Below are the code and all the weights of a small trained network. Each question names an input and a class and asks about switching units off, where a switched-off unit gives its printed mean instead of its output.

import numpy as np


def w(rows, s, z=0):
    codes = np.array(rows[::2]) - 128.0
    scale = np.full(codes.shape[1], s)
    scale[-1] = z or s
    return codes * scale


def norm(h):
    return h / np.sqrt((h * h).mean(-1, keepdims=True) + 1e-5)


def f(y):
    return y / 2 * (1 + np.tanh(0.7978845608 * (y + 0.044715 * y**3)))


def log_softmax(a):
    a = a - a.max(-1, keepdims=True)
    return a - np.log(np.exp(a).sum(-1, keepdims=True))


def net(x, mask):
    res = np.array(x, float).reshape(1, 2) / 4 @ E
    u = 0
    for l in range(3):
        y = f(norm(res) @ A[l][:, :-1].T + A[l][:, -1])
        res = res + np.where(mask[u : u + 7], y, B[l][:, -1]) @ B[l][:, :-1]
        u += 7
    return log_softmax(norm(res)[-1] @ U[:, :-1].T + U[:, -1])


A, B = {}, {}
E = w([
[127,175,151,163,165,97],'x0',
[123,134,131,3,32,90],'x1',
],0.0043)
A[0] = w([
[93,2,112,188,181,213,254],'L0N1',
[152,73,95,33,42,165,184],'L0N2',
[200,190,209,154,100,133,53],'L0N3',
[75,221,188,108,155,64,76],'L0N4',
[183,131,144,218,240,135,130],'L0N5',
[168,153,219,66,131,60,152],'L0N6',
[138,34,49,176,101,128,138],'L0N7',
],0.0047,0.00075)
B[0] = w([
[234,113,141,94,72,203,228],'L0N1',
[159,71,160,22,2,169,255],'L0N2',
[150,123,152,163,133,75,131],'L0N3',
[94,174,105,96,177,82,164],'L0N4',
[90,72,117,22,48,157,238],'L0N5',
[187,156,119,188,197,117,176],'L0N6',
[91,137,159,91,117,143,160],'L0N7',
],0.0052,0.0045)
A[1] = w([
[143,226,153,148,221,56,152],'L1N1',
[145,116,184,253,53,132,36],'L1N2',
[123,51,129,137,148,245,255],'L1N3',
[127,116,171,58,113,61,84],'L1N4',
[133,132,104,128,135,196,159],'L1N5',
[95,27,109,122,63,100,62],'L1N6',
[122,92,118,49,78,22,111],'L1N7',
],0.0046,0.00099)
B[1] = w([
[162,134,135,108,99,136,162],'L1N1',
[65,148,91,131,166,68,110],'L1N2',
[191,169,156,31,75,110,252],'L1N3',
[111,68,104,177,124,155,183],'L1N4',
[255,73,129,134,147,21,159],'L1N5',
[142,169,166,213,163,57,182],'L1N6',
[130,62,139,129,173,160,220],'L1N7',
],0.0048,0.004)
A[2] = w([
[37,98,126,73,97,33,55],'L2N1',
[82,41,145,106,80,99,1],'L2N2',
[170,180,96,57,114,124,225],'L2N3',
[156,139,180,115,153,147,25],'L2N4',
[144,100,151,79,137,100,223],'L2N5',
[221,67,137,70,3,130,213],'L2N6',
[136,179,123,184,123,85,6],'L2N7',
],0.0052,0.00093)
B[2] = w([
[77,36,162,192,183,225,136],'L2N1',
[85,240,104,131,159,62,147],'L2N2',
[95,43,130,169,38,159,164],'L2N3',
[152,105,80,114,121,205,133],'L2N4',
[133,40,237,152,89,108,156],'L2N5',
[201,151,142,95,2,235,249],'L2N6',
[200,137,42,40,185,158,119],'L2N7',
],0.0034,0.013)
U = w([
[157,118,151,68,26,190,193],'0',
[152,219,108,109,196,53,121],'1',
[3,95,148,135,200,140,125],'2',
[86,157,79,158,139,142,2],'3',
],0.013,0.0047)

Each question gives the input, the list of numbers given to net, and the class t.
The units are the neurons (one row each of A and B). Each row of codes is followed by its name. A weight is (code - 128) times the scale printed after its matrix; where a second scale follows, it is the last column's (A, B and U).
mask holds one flag per neuron, layer by layer. A switched-off neuron (its flag False) gives its mean, the last column of its row in B, instead of its output. The means were averaged over made-up inputs and are rounded, as every weight is.
A unit's drop is (log p(t) with every unit on - log p(t) with that unit switched off) / (log p(t) with every unit on - log p(t) with every unit switched off).
unit that matters most: the unit with the biggest drop
top k neurons: the k neurons with the biggest drops, biggest first
k most important neurons of layer l: the k neurons of layer l with the biggest drops, biggest first
drop when u is switched off: that unit's drop, to one decimal
input [1,0], class 2: unit that matters most	L2N6
input [3,1], class 1: top 2 neurons	(L0N2; L2N6)
input [7,5], class 1: top 3 neurons	(L0N5; L0N2; L0N6)
input [3,0], class 2: top 3 neurons	(L2N6; L0N1; L1N3)
input [6,-2], class 2: top 4 neurons	(L0N5; L0N1; L0N2; L2N6)
input [8,-1], class 2: top 3 neurons	(L0N1; L0N5; L2N6)
input [4,3], class 1: 3 most important neurons of layer 0	(L0N5; L0N6; L0N2)
input [4,2], class 1: top 2 neurons	(L0N2; L2N6)
input [3,-1], class 2: drop when L0N5 is switched off	0.9
input [6,3], class 1: drop when L0N2 is switched off	0.1
input [2,0], class 2: drop when L2N6 is switched off	0.4
